Below are the code and all the weights of a small trained network. Each question names an input and a class and asks about switching units off, where a switched-off unit gives its printed mean instead of its output.

import numpy as np


def w(rows, s, z=0):
    codes = np.array(rows[::2]) - 128.0
    scale = np.full(codes.shape[1], s)
    scale[-1] = z or s
    return codes * scale


def f(y):
    return np.maximum(y, 0)


def log_softmax(a):
    a = a - a.max(-1, keepdims=True)
    return a - np.log(np.exp(a).sum(-1, keepdims=True))


def net(x, mask):
    res = np.array(x, float).reshape(1, 4) / 4 @ E
    y = f(res @ A[0][:, :-1].T + A[0][:, -1])
    res = res + np.where(mask, y, B[0][:, -1]) @ B[0][:, :-1]
    return log_softmax(res[-1] @ U[:, :-1].T + U[:, -1])


A, B = {}, {}
E = w([
[128,127,129],'x0',
[156,221,3],'x1',
[185,224,200],'x2',
[20,197,130],'x3',
],0.011)
A[0] = w([
[128,81,84,148],'neuron 0',
[100,161,189,164],'neuron 1',
[126,160,47,169],'neuron 2',
[28,112,96,125],'neuron 3',
[110,94,192,241],'neuron 4',
[137,156,66,158],'neuron 5',
[164,71,111,109],'neuron 6',
[110,106,96,178],'neuron 7',
[170,52,125,72],'neuron 8',
[177,113,161,117],'neuron 9',
[126,78,90,171],'neuron 10',
[102,203,179,81],'neuron 11',
[212,128,171,115],'neuron 12',
[114,133,103,98],'neuron 13',
[58,194,79,80],'neuron 14',
[191,143,119,123],'neuron 15',
[139,91,250,209],'neuron 16',
[228,148,163,128],'neuron 17',
[39,89,159,137],'neuron 18',
[138,82,196,170],'neuron 19',
[182,57,85,195],'neuron 20',
[133,115,199,129],'neuron 21',
[171,174,118,148],'neuron 22',
[132,91,220,253],'neuron 23',
[137,175,18,181],'neuron 24',
[110,176,160,82],'neuron 25',
[73,102,152,155],'neuron 26',
[169,67,90,187],'neuron 27',
[229,140,155,145],'neuron 28',
],0.018,0.0062)
B[0] = w([
[179,176,122,176],'neuron 0',
[168,130,80,185],'neuron 1',
[119,171,236,201],'neuron 2',
[66,9,178,194],'neuron 3',
[157,92,86,210],'neuron 4',
[107,154,189,184],'neuron 5',
[155,164,58,174],'neuron 6',
[164,101,135,167],'neuron 7',
[141,132,105,183],'neuron 8',
[126,107,193,172],'neuron 9',
[160,155,97,179],'neuron 10',
[194,196,12,186],'neuron 11',
[109,60,197,192],'neuron 12',
[156,102,192,145],'neuron 13',
[199,120,158,195],'neuron 14',
[35,123,128,167],'neuron 15',
[188,113,128,250],'neuron 16',
[51,75,177,199],'neuron 17',
[113,61,121,197],'neuron 18',
[185,114,134,206],'neuron 19',
[148,229,77,204],'neuron 20',
[196,119,159,189],'neuron 21',
[69,167,135,173],'neuron 22',
[213,87,122,234],'neuron 23',
[118,182,211,227],'neuron 24',
[137,200,38,163],'neuron 25',
[110,65,88,177],'neuron 26',
[148,207,65,192],'neuron 27',
[65,103,177,199],'neuron 28',
],0.011,0.02)
U = w([
[209,161,61,68],'0',
[161,107,218,254],'1',
[143,254,114,75],'2',
[35,134,187,20],'3',
[111,43,120,132],'4',
],0.015,0.0052)

Each question gives the input, the list of numbers given to net, and the class t.
The units are the neurons (one row each of A and B). Each row of codes is followed by its name. A weight is (code - 128) times the scale printed after its matrix; where a second scale follows, it is the last column's (A, B and U).
mask holds one flag per neuron, in row order. A switched-off neuron (its flag False) gives its mean, the last column of its row in B, instead of its output. The means were averaged over made-up inputs and are rounded, as every weight is.
A unit's drop is (log p(t) with every unit on - log p(t) with that unit switched off) / (log p(t) with every unit on - log p(t) with every unit switched off).
unit that matters most: the unit with the biggest drop
k most important neurons: the k neurons with the biggest drops, biggest first
drop when u is switched off: that unit's drop, to one decimal
input [-5,8,0,-1], class 2: 4 most important neurons	neuron 3; neuron 12; neuron 17; neuron 18
input [-8,0,-2,3], class 4: unit that matters most	neuron 24
input [0,-4,0,0], class 0: 2 most important neurons	neuron 3; neuron 17
input [3,8,0,3], class 1: 4 most important neurons	neuron 14; neuron 20; neuron 27; neuron 2
input [7,0,-8,1], class 4: 2 most important neurons	neuron 3; neuron 11
input [5,-1,0,3], class 4: 2 most important neurons	neuron 20; neuron 27
input [-3,-7,0,7], class 4: 2 most important neurons	neuron 3; neuron 18
input [4,4,-6,1], class 1: 3 most important neurons	neuron 3; neuron 11; neuron 25
input [2,4,-1,1], class 1: 3 most important neurons	neuron 20; neuron 11; neuron 27
input [8,-4,0,0], class 0: 2 most important neurons	neuron 3; neuron 17
input [-8,7,-2,8], class 1: drop when neuron 14 is switched off	0.8
input [1,2,7,-5], class 3: drop when neuron 7 is switched off	0.0
input [-7,-8,-1,0], class 0: drop when neuron 19 is switched off	0.1
input [3,2,1,4], class 2: unit that matters most	neuron 12
input [-1,5,-4,7], class 1: drop when neuron 14 is switched off	0.6
